Here is a tiny trained network, its code and every weight. The questions are about switching its units off for an input and a class, where a switched-off unit gives its printed mean instead of its output.

import numpy as np


def w(rows, s, z=0):
    codes = np.array(rows[::2]) - 128.0
    scale = np.full(codes.shape[1], s)
    scale[-1] = z or s
    return codes * scale


def norm(h):
    return h / np.sqrt((h * h).mean(-1, keepdims=True) + 1e-5)


def f(y):
    return y / 2 * (1 + np.tanh(0.7978845608 * (y + 0.044715 * y**3)))


def log_softmax(a):
    a = a - a.max(-1, keepdims=True)
    return a - np.log(np.exp(a).sum(-1, keepdims=True))


def net(x, mask):
    res = np.array(x, float).reshape(1, 4) / 4 @ E
    u = 0
    for l in range(3):
        y = f(norm(res) @ A[l][:, :-1].T + A[l][:, -1])
        res = res + np.where(mask[u : u + 11], y, B[l][:, -1]) @ B[l][:, :-1]
        u += 11
    return log_softmax(norm(res)[-1] @ U[:, :-1].T + U[:, -1])


A, B = {}, {}
E = w([
[214,105,173,146],'x0',
[166,192,142,63],'x1',
[128,89,2,99],'x2',
[139,186,123,224],'x3',
],0.0068)
A[0] = w([
[39,150,103,100,5],'L0N0',
[108,181,170,139,112],'L0N1',
[179,72,96,125,141],'L0N2',
[185,177,77,147,175],'L0N3',
[217,138,173,148,66],'L0N4',
[129,169,118,146,107],'L0N5',
[164,135,137,57,91],'L0N6',
[13,99,157,111,184],'L0N7',
[130,254,32,121,217],'L0N8',
[184,189,183,153,69],'L0N9',
[154,73,39,213,66],'L0N10',
],0.0093,0.0021)
B[0] = w([
[83,96,123,84,153],'L0N0',
[160,218,205,112,164],'L0N1',
[96,137,226,167,161],'L0N2',
[195,211,123,147,184],'L0N3',
[115,75,69,104,170],'L0N4',
[166,99,104,109,141],'L0N5',
[253,125,107,86,152],'L0N6',
[129,149,115,127,191],'L0N7',
[146,99,161,136,255],'L0N8',
[46,214,148,108,185],'L0N9',
[137,159,133,208,208],'L0N10',
],0.0064,0.0051)
A[1] = w([
[217,149,114,99,89],'L1N0',
[21,148,111,123,108],'L1N1',
[121,161,133,25,176],'L1N2',
[128,117,160,153,186],'L1N3',
[88,138,126,93,226],'L1N4',
[124,94,113,128,103],'L1N5',
[102,23,204,152,11],'L1N6',
[129,83,147,167,206],'L1N7',
[2,134,101,74,4],'L1N8',
[178,151,108,195,69],'L1N9',
[241,168,119,191,111],'L1N10',
],0.01,0.0027)
B[1] = w([
[161,221,145,12,181],'L1N0',
[107,75,182,27,176],'L1N1',
[138,106,79,170,216],'L1N2',
[139,190,44,163,168],'L1N3',
[186,61,131,209,170],'L1N4',
[74,186,105,151,121],'L1N5',
[253,30,122,157,154],'L1N6',
[184,137,73,138,172],'L1N7',
[32,48,192,135,169],'L1N8',
[18,118,59,90,191],'L1N9',
[48,108,49,106,255],'L1N10',
],0.0059,0.0047)
A[2] = w([
[105,187,81,126,64],'L2N0',
[191,48,213,137,2],'L2N1',
[73,224,100,118,7],'L2N2',
[140,146,39,153,116],'L2N3',
[132,155,203,143,59],'L2N4',
[175,103,181,205,146],'L2N5',
[40,63,77,144,216],'L2N6',
[118,173,167,150,76],'L2N7',
[127,156,195,151,48],'L2N8',
[87,80,94,10,183],'L2N9',
[161,194,111,154,137],'L2N10',
],0.012,0.0037)
B[2] = w([
[171,139,65,103,172],'L2N0',
[101,71,60,149,161],'L2N1',
[140,91,60,80,188],'L2N2',
[108,217,117,182,198],'L2N3',
[34,172,109,131,151],'L2N4',
[113,118,75,12,169],'L2N5',
[147,122,178,184,255],'L2N6',
[3,102,112,60,149],'L2N7',
[58,121,139,117,146],'L2N8',
[158,145,254,185,225],'L2N9',
[143,49,153,112,183],'L2N10',
],0.0071,0.0067)
U = w([
[151,198,36,85,115],'0',
[105,149,59,252,127],'1',
[200,36,77,123,146],'2',
[111,62,213,180,183],'3',
[177,164,123,155,2],'4',
[30,179,149,78,165],'5',
[225,168,190,56,134],'6',
],0.018,0.0051)

Each question gives the input, the list of numbers given to net, and the class t.
The units are the neurons (one row each of A and B). Each row of codes is followed by its name. A weight is (code - 128) times the scale printed after its matrix; where a second scale follows, it is the last column's (A, B and U).
mask holds one flag per neuron, layer by layer. A switched-off neuron (its flag False) gives its mean, the last column of its row in B, instead of its output. The means were averaged over made-up inputs and are rounded, as every weight is.
A unit's drop is (log p(t) with every unit on - log p(t) with that unit switched off) / (log p(t) with every unit on - log p(t) with every unit switched off).
The circuit of an input: a set's keep is (log p(t) with only the set's units on - log p(t) with every unit switched off) / (log p(t) with every unit on - log p(t) with every unit switched off). Starting from the 12 units with the biggest drops (on a tie, the unit counted first), units are removed one at a time, each time the one whose removal leaves the highest keep (on an exact tie, the one counted first), for as long as the keep stays at least 0.8.
units of the circuit, in order: the units of the circuit, biggest drop first
most important unit: the unit with the biggest drop
top k neurons: the k neurons with the biggest drops, biggest first
k most important neurons of layer l: the k neurons of layer l with the biggest drops, biggest first
drop when u is switched off: that unit's drop, to one decimal
input [5,-2,-6,2], class 5: most important unit	L0N9
input [-2,-8,-5,-4], class 2: units of the circuit, in order	L1N6, L2N5
input [-8,-3,8,3], class 3: units of the circuit, in order	L1N1, L1N8, L2N6, L2N9
input [6,-3,-8,0], class 5: units of the circuit, in order	L2N5, L2N4
input [6,5,-3,5], class 0: 2 most important neurons of layer 0	L0N4, L0N2
input [2,1,-5,-5], class 2: top 3 neurons	L0N3, L2N1, L1N2
input [4,-1,-7,-7], class 2: top 2 neurons	L2N1, L1N6
input [-1,-1,3,-1], class 3: top 4 neurons	L1N1, L0N6, L0N0, L0N3
input [-1,-7,-3,-7], class 2: 2 most important neurons of layer 0	L0N9, L0N4
input [-5,3,-5,-5], class 3: 2 most important neurons of layer 1	L1N2, L1N4
input [-8,7,8,0], class 3: top 2 neurons	L2N9, L1N8
input [-2,7,-4,5], class 5: top 2 neurons	L0N9, L2N7
input [0,4,-5,3], class 5: drop when L0N9 is switched off	0.1
input [8,-6,0,-3], class 2: drop when L2N5 is switched off	0.1
input [2,-8,-6,-1], class 2: most important unit	L1N6
input [8,-7,4,1], class 1: 2 most important neurons of layer 0	L0N10, L0N8
input [8,-1,-7,-7], class 2: drop when L2N1 is switched off	0.4
input [0,8,7,2], class 6: top 3 neurons	L1N0, L2N9, L0N8
